[128 = 0]
<101> [ 34  91 111  89 125 192 115  85  97 145 161 138  99 138 120 131  87 140
 171  66 129  80 205 142 126  93 139 169 155 139  72 101  66 135 143 169
 148 117 155 147 166 118 144 153 176  64]
<95> [111 116  98 117 137 104  96  77 152 140 159  99 125 109 163 111  88 117
 141 123 112  72 122 120  91  95 141 108 115 156 193 130 138 118 118 153
  99 147 145 139 112 203 131 100 137 122]
[ 82 150  88  99 132 161 144 188  41 122 103 167 131  96 187  99 102 110
 154  76 119 128 185  85  84 146 194 168  93 137  87 113  76 105 133  90
 127 164 125 190  89 102 161 107 200 151] : <101>
<111> [137 111 142 113  34 120 105 136  92 155 146 113  97 110  83 147  97  97
 145 100 149 120 151 138 120 169 149 152 114 142 115 112 132 190  59  62
 129 139  85 113 123 154 169 109 160  94]
<104> [144 133 123 136 132 138 124 138 140 147 134 118 119 153 108 152 114 117
  94 131 120 145 126 118 170 126 158 114 125  94 124 175 158 127  90 193
 145 119 145 152 106 153  90 145 155  93]
<95> [140 140 140 137 117 141 141 142 160 151  88 141 135 144 119 150 149 123
 105 121 147 165 131 120 149 145 117 131 115 115 123 110  99 133 117 119
 120 119 132 144 149 121 140 143 104 108]
<105> [ 95 121 131 164 111 131 142 122 170 123 136 105 148 148 129 137 127 129
 139 112 113 156  94 133 120 110 127 150 137  99 138 125 121 158 108 149
 134 173 121 136  94 158 117 113 109  97]
<94> [157  94  70  80  95 138 135 119 181  80  96 136 182 135 157 153 144 146
 141 156 121 134 126 176 137 153 109 115 105 155 153  91 166 128 133  97
 165  98 131  91  99 110 137 149 129 155]
<110> [109 131 120 142 139 121 156 133 111  40 113 109 114 149 118 124 186 145
 160  74 162 142 137 120  97 102 123 141  97 154 118 113 156 138 149 127
 136 134  83 101 134 125 125 130 179  89]
[102 118 132 146 103 145 107  84 130 137  89 103 112 148 103 147 118 132
 156 112  97 144 145 176 119 158  50 101 118 189 149 132  85 136 135 112
 116 108  80  81 131 139 153 105 117 128] : <111>
<97> [118 126 152 147 151 108 144 115 140 130 103 154 138 162 128 123 139  99
 146 149 138 135 130 124 147 131 153 177 144  94 128 103  96 106 134  99
 150 112 162 159 134 103  93  91 106 180]
<118> [153 103 110 143 117 118 133 136 117 114 143 152 174 129 173 104 136 142
 123 124 145 131 157 191 165 107 103  83 142 108 130 116 149  94 172 104
 134 199 154 124  93  89 179 130 130 167]
<94> [ 99 122 135 113 154 155  94 145 113 173  96 137 111 120 183 136  94  88
 118 104 124  81 120  87 148 135 114 126 143 176 139 152 150  86 155 169
 121 137 124 191 155 108 129 163 135  99]
[143 136 123 150 163 124 201 140 142 130 134  79 119 176 151 136 152 106
 106  54  96 150 135 125 141 160 140 141 126 126  95 211 101 139 139 124
 153 129 166 163 166 168 151  81 146 214] : <111>
<105> [182  94 153  53 181  45 116 119 159 112  89 163  76 121 185  65  59 128
 143 117 225  75 177 113 211 104 147  98 130 161 123  86 118 102 203 163
 196  90  75  59 243   4 105 185 158 159]
<107> [ 88 147 106 142 151 158 107 140 126 163 120 118 124 130 144 157 153 123
 129 147 112 158 126 115 177 105 119 182 206 100 153  98 134 108  95 109
 101 163 119 143 166 185 165 151 118 148]
[ 54  99  91  98 111 201  74 140 114 116 145 111 137  88 139 153  80 123
 178 101 117 145 147 122 109  97 148 183 167 154  94  83  69 135 117 125
 127 148 135 136 131  91 126  89 144  97] : <101>
[162 128 141 106  93 123 119 163 116  97 133 134 131 112 116 121 109  92
 114  96 188 128 143  87 113 130 158 136 121 107 115 129 140 110 116 117
 150 153 150 156 131 146 125 123 141 120] : <111>
[106 130 148 101 153 108 120 133 130 129 125 125  87 107 149 119 139 148
 135 143 190 127 143 122 144 125 141 137 107 155 151 128 135  85 158 118
 139  82 143  84 133  84 135 131 159 159] : <105>
<102> [108  93  97 143 126  87 100 104 141  93 198 141 158  79  85 110 136 148
 162 158 108 115 149 124 170 156 116  80 144 146 122 143 119 127 109 148
 146 100 151 161 127 122 108 138 169 225]
[155 129 135 129 116 118 113 133 131 135 166 120 122 127 133 138 136 144
 135 137 162 172 142 112 126 120 138 135 139 139 145 116 162 165 155 129
 147 114  95 109 129 107 153 110 135 139] : <110>
[147 133 119 147 135 128 112  62 113 148 142 125 153 149 144 196 145 119
 166 130 136 128 133 118 133 131 120 154 173 108 185 119 118 145  91 135
 146 129 149 144 135 107 141 140 136 135] : <107>
<102> [102 106 114 107 139 127 139 131 130  97 122 130 161 137 104 142 143 110
 131 143 119 150 118 142 146  99 135 130 118 132 154 147 130 149 187 158
  92 108 118 128 131 147 148 161 100 138]
[156 121 113 115  88 188 143 120  59 103 111 146 120  91 103 142 142  73
 147 121 171 138  81 116 111 132 109 137  78 104 153 128 178 129  94 114
 130 143 110 150 131 150 136 122 102 158] : <111>
[ 88 162 136 138 123 140 149 148 133 160  99 104 136 107  70 173 124 101
 148 146 121 118 112  99  87 184 159 157 138 141 113 104 132 177  94 119
 159 106 132 119 159 146 111  89 154  91] : <118>
<110> [143 185 136 111 138 106 109 134 139 150 157 147 149  73 156 150  86  89
 105 110  97 133 140 110 165 100 128 156 158 118 169  95 114 118 145 154
 155  96 115 139 135 153 119 108 137 133]
[146 108  97 166 142 117 107 133 122  99 136  95 127 135 135 135 153 138
 140 151 136 113 126 155 157 137 141 104 107 138 131 144 140 159 104 113
 141 163 152 124 137  94 102  99 114 101] : <107>
[134 141 137 145  77 157 127 132 170 143 150  92 150 159  90 138 129 117
 112 117  94 166  91 150 123 115 135 140 139 102 127 142 104 194  93 140
  86 176  98 164  97 181 113 119  70 137] : <105>
<101> [ 15 122  84 153 101 214  30 178 141 140 109 139 117 161 170 169 180 113
 172 129 118 114  68 100 220 152 136 118 163 219  32  47  41 145 117 171
 132 102 120 120 167  94 120 211 131 107]
[115 125 153 155  95 158 140 136 133 115 128 102 158 144 101 126 136 140
 128 104 106 143 105 139 135 114 116 117 131  85 102  98 145 158  75 147
 115 163 100 150  90 156 115 140  84  99] : <105>
[ 76 118  99 137 146 172 185 147 101  14 106 128  62 142 137 106 131 206
 132  95 158  93  87 114 112  87  75 130 146 168 162 109 129  93  87 143
 111 106  95 129 160 111  96 150 193  68] : <110>
<119> [ 78  54 116 177  89 153 119 152 154 169 117  57 112 127 192 111 118  83
 116 154 137 119 157 147 114 164 152 145 130 130  69 128 125  93 196 126
  69  90 131 140 139 143 131 148 179 154]
[104 173 148 117 102 188 113 103 150 130 100 125 122 171 119 134  96 136
 120 108  98 154 109 123  90 154 161 119 119 110 143 171  93  72 109 175
 104 109 133 129 166  68 117 131 136 134] : <107>
[177 121 118 139 124  96 143 133 107 136 139 143 109 149  68 102 144 134
 112 131  94 167 129 156  89 146 132 118 125  79 151 114 121 131 105 114
 122 112 136 119 136 186 135  95 133 143] : <94>
<97> [130 137 131 128 128 159 103 143  95 117 142 127 125 104 134 128 123 145
  92 108 101 135 114 156 114 131 115 103 149 173 119 140 159 131 105 171
  82 113  62 123 116 169 142 168 159 102]
[151 139 173 122 143 119 120 143 110 131 127 152 148 132 154 131 106 108
 157 131 152 115 138 141 159 124  96 124 107 132 140 116 127 104 134 129
 108 142 119 135 105  92 129 123 131  65] : <104>
[141 152 123 140  92 101  73 133 141 126 138 117 158 102 154 147 127 156
 120 161  98 162 129 151 166 133 154 126  98 114 156  98 121 108 108 149
  97 130 173 150  89 135 139 150 134 173] : <110>
[195 153 136 135 167  48 156 126 152 105 115 137 155 143 121 108 143 157
  82 133 108 143 112 106 100 143 139  98  88  87 135 159 175 109 127 132
 136 127 139 113 111 175 157 113  60 146] : <101>

(59) [ 99 109 100 159  83 117  91  91 129 144 152 115 137 134 106 114 150  98
  76  89 137  97 114 143  94 146 153 100 119 141  95 131 159  75 148 121
 122 159 139 139 107 159 160 124 114 147]
(73) [117 146 153 123 130 125 136 145 130 122 111 131 138 120 119 139 149 119
 152 130 141 159 111 100 132 120 105 115 128 108 134 133 130 129 134 133
  98 140 138 137 133 137 109 119 108 127]
(46) [116 139 131 121 130 141 129 132 100 120 128 132 132 131 117 104 138 131
 122 109 121 122 139 117 124 127 117 111 124 127 126 131 115 123 135 129
 129 134 134 137 131 138 131 140 123 143]
(55) [159 116 167 165 113 152 133 156 101 116 134 131  62 102 114 140 112 122
 126 121 133 153 119 135 117 111 125 137  86  63  93 160  99 131 187 128
 125 108 137 140 141 154 108 148 129 153]
(73) [139 123 100 129 134 132 116 117 124 133 146 119 121 123 137 123 110 136
 106 121 120  96 134 149 121 132 149 138 131 146 132 123 123 130 139 125
 162 118 116 114 119 114 148 133 149 122]
(48) [124 116 144 140 125 124 136 125 135 108  81 109 146 146 143 122 139 121
 181 142 141  97 127 166 124 145 112 153 127 162 131 111 104 136 153 122
 123 133 156 149 111 137 115 132 134  99]
[129 118 112 126 136 128 125 126 126 129 137 124 125 128 129 124 114 134
 109 126 122 108 137 136 125 126 143 134 129 141 124 119 130 127 127 120
 143 120 121 120 127 121 142 130 142 131] : (73)
[139 124 136 106 133 140 147 109  91 130 116 126 137  90 134 147 118 125
 156 141 111 114 124 118 135  94 100 125  98 137 142 122 125 154 120 136
 142 133 138 143 140 104 101 133 114 155] : (59)
(52) [118 117 124 130 121 132 127 125 125 124 137 127 132 116 124 129 140 135
 130 119 128 127 116 120 139 131 126 132 134 124 125 128 132 129 132 135
 134 128 132 126 127 125 131 125 131 144]
[143 150 120 138 153 147 107 118 148 115 120 139 110 161 151 144 101  93
 144 132 147 130 130 107 134 127 114 121 133 129 111 120  96 114 147 110
 140 165 156 129 127 131 138 135 114 112] : (48)
(50) [138 135 135 127 118 138 108 157 117 116 127 150 126 133 125 125 149 145
 141 140 122 116 106  93 132 150 119 130 137 134 109 140 138 142 151  98
 102 125 168 116 135  97 137 135  98 111]
[108 124 123 112 137 121 137 119 119 131 130 109 127 127 122 121 114 146
 133 125 134 117 135 144 136 147 119 137 145 148 134  88 123 156 103 133
 142 156 129 134 134 136 172 135 139 120] : (55)
[142 132 141 126 130 126 127 130 137 130 119 128 123 145 132 130 122 126
 128 140 123 120 136 137 119 130 123 125 129 129 129 139 123 137 128 124
 129 140 132 126 127 125 123 131 125 127] : (52)
